Below are the code and all the weights of a small trained network. Each question names an input and a class and asks about switching units off, where a switched-off unit gives its printed mean instead of its output.

import numpy as np


def w(rows, s, z=0):
    codes = np.array(rows[::2]) - 128.0
    scale = np.full(codes.shape[1], s)
    scale[-1] = z or s
    return codes * scale


def f(y):
    return y / 2 * (1 + np.tanh(0.7978845608 * (y + 0.044715 * y**3)))


def log_softmax(a):
    a = a - a.max(-1, keepdims=True)
    return a - np.log(np.exp(a).sum(-1, keepdims=True))


def net(x, mask):
    res = np.array(x, float).reshape(1, 3) / 4 @ E
    y = f(res @ A[0][:, :-1].T + A[0][:, -1])
    res = res + np.where(mask, y, B[0][:, -1]) @ B[0][:, :-1]
    return log_softmax(res[-1] @ U[:, :-1].T + U[:, -1])


A, B = {}, {}
E = w([
[245,206,86,197,79,132,150,138,148,6],'x0',
[124,145,241,97,125,99,85,33,194,110],'x1',
[196,75,213,94,57,87,182,66,105,148],'x2',
],0.013)
A[0] = w([
[190,113,166,131,98,33,135,59,207,45,238],'N0',
[158,40,147,106,82,94,196,144,127,202,85],'N1',
[97,56,194,75,96,70,161,93,116,224,227],'N2',
[181,105,180,97,41,83,160,58,127,147,210],'N3',
[238,123,202,139,71,101,164,130,121,147,184],'N4',
[30,80,151,60,171,99,102,159,129,225,194],'N5',
[45,49,168,87,183,171,94,151,138,165,246],'N6',
[218,130,233,116,61,42,167,125,148,113,208],'N7',
[142,34,158,57,113,132,194,129,46,194,217],'N8',
[170,87,215,89,111,78,90,89,35,108,154],'N9',
[127,49,136,162,100,156,172,68,151,101,188],'N10',
[12,66,76,58,202,160,71,135,151,174,245],'N11',
[134,159,2,197,143,205,152,178,89,60,236],'N12',
[130,219,19,162,190,160,139,164,144,73,252],'N13',
],0.0092,0.0038)
B[0] = w([
[218,135,159,187,145,100,113,93,182,66,233],'N0',
[63,115,128,98,166,92,200,239,77,96,187],'N1',
[108,37,167,41,84,85,215,117,72,78,240],'N2',
[175,199,104,51,171,64,226,138,169,111,231],'N3',
[187,229,75,101,203,118,179,129,116,129,219],'N4',
[100,84,219,107,163,221,126,47,59,198,253],'N5',
[77,118,163,72,214,164,99,68,94,156,234],'N6',
[194,180,101,128,221,78,139,102,144,146,241],'N7',
[75,72,107,48,146,106,210,166,51,131,217],'N8',
[199,124,139,85,211,96,164,169,153,126,204],'N9',
[160,158,130,114,117,66,159,113,91,115,166],'N10',
[36,93,192,211,109,180,30,121,54,226,253],'N11',
[145,197,100,153,57,192,43,239,64,44,248],'N12',
[94,254,42,221,77,208,40,197,91,128,229],'N13',
],0.0089,0.019)
U = w([
[185,153,179,153,160,91,85,75,209,113,83],'0',
[142,211,66,171,82,141,88,251,80,84,175],'1',
[151,126,126,81,166,75,160,165,116,171,205],'2',
[76,36,202,88,138,139,125,117,72,177,173],'3',
[65,173,147,178,173,168,59,158,95,216,135],'4',
[47,124,101,178,94,111,78,108,175,100,2],'5',
],0.013,0.0038)

Each question gives the input, the list of numbers given to net, and the class t.
The units are the neurons (one row each of A and B). Each row of codes is followed by its name. A weight is (code - 128) times the scale printed after its matrix; where a second scale follows, it is the last column's (A, B and U).
mask holds one flag per neuron, in row order. A switched-off neuron (its flag False) gives its mean, the last column of its row in B, instead of its output. The means were averaged over made-up inputs and are rounded, as every weight is.
A unit's drop is (log p(t) with every unit on - log p(t) with that unit switched off) / (log p(t) with every unit on - log p(t) with every unit switched off).
most important unit: the unit with the biggest drop
top k neurons: the k neurons with the biggest drops, biggest first
drop of u: that unit's drop, to one decimal
input [6,-1,6], class 0: most important unit : N0
input [0,-2,2], class 2: top 2 neurons : (N13, N12)
input [-2,4,-3], class 3: top 2 neurons : (N13, N12)
input [8,-2,7], class 0: top 2 neurons : (N0, N7)
input [3,4,5], class 0: top 2 neurons : (N0, N8)
input [-3,-6,7], class 2: top 2 neurons : (N11, N3)
input [0,8,5], class 2: top 2 neurons : (N2, N3)
input [0,0,-2], class 1: top 4 neurons : (N5, N6, N11, N7)
input [3,7,-5], class 0: top 2 neurons : (N12, N0)
input [3,5,6], class 0: top 2 neurons : (N0, N8)
input [7,-3,8], class 2: top 4 neurons : (N4, N3, N13, N1)
input [3,6,4], class 0: drop of N0 : 0.4
input [8,-1,8], class 0: drop of N0 : 0.7
input [7,7,-2], class 0: most important unit : N0
input [5,8,0], class 0: drop of N0 : 0.0
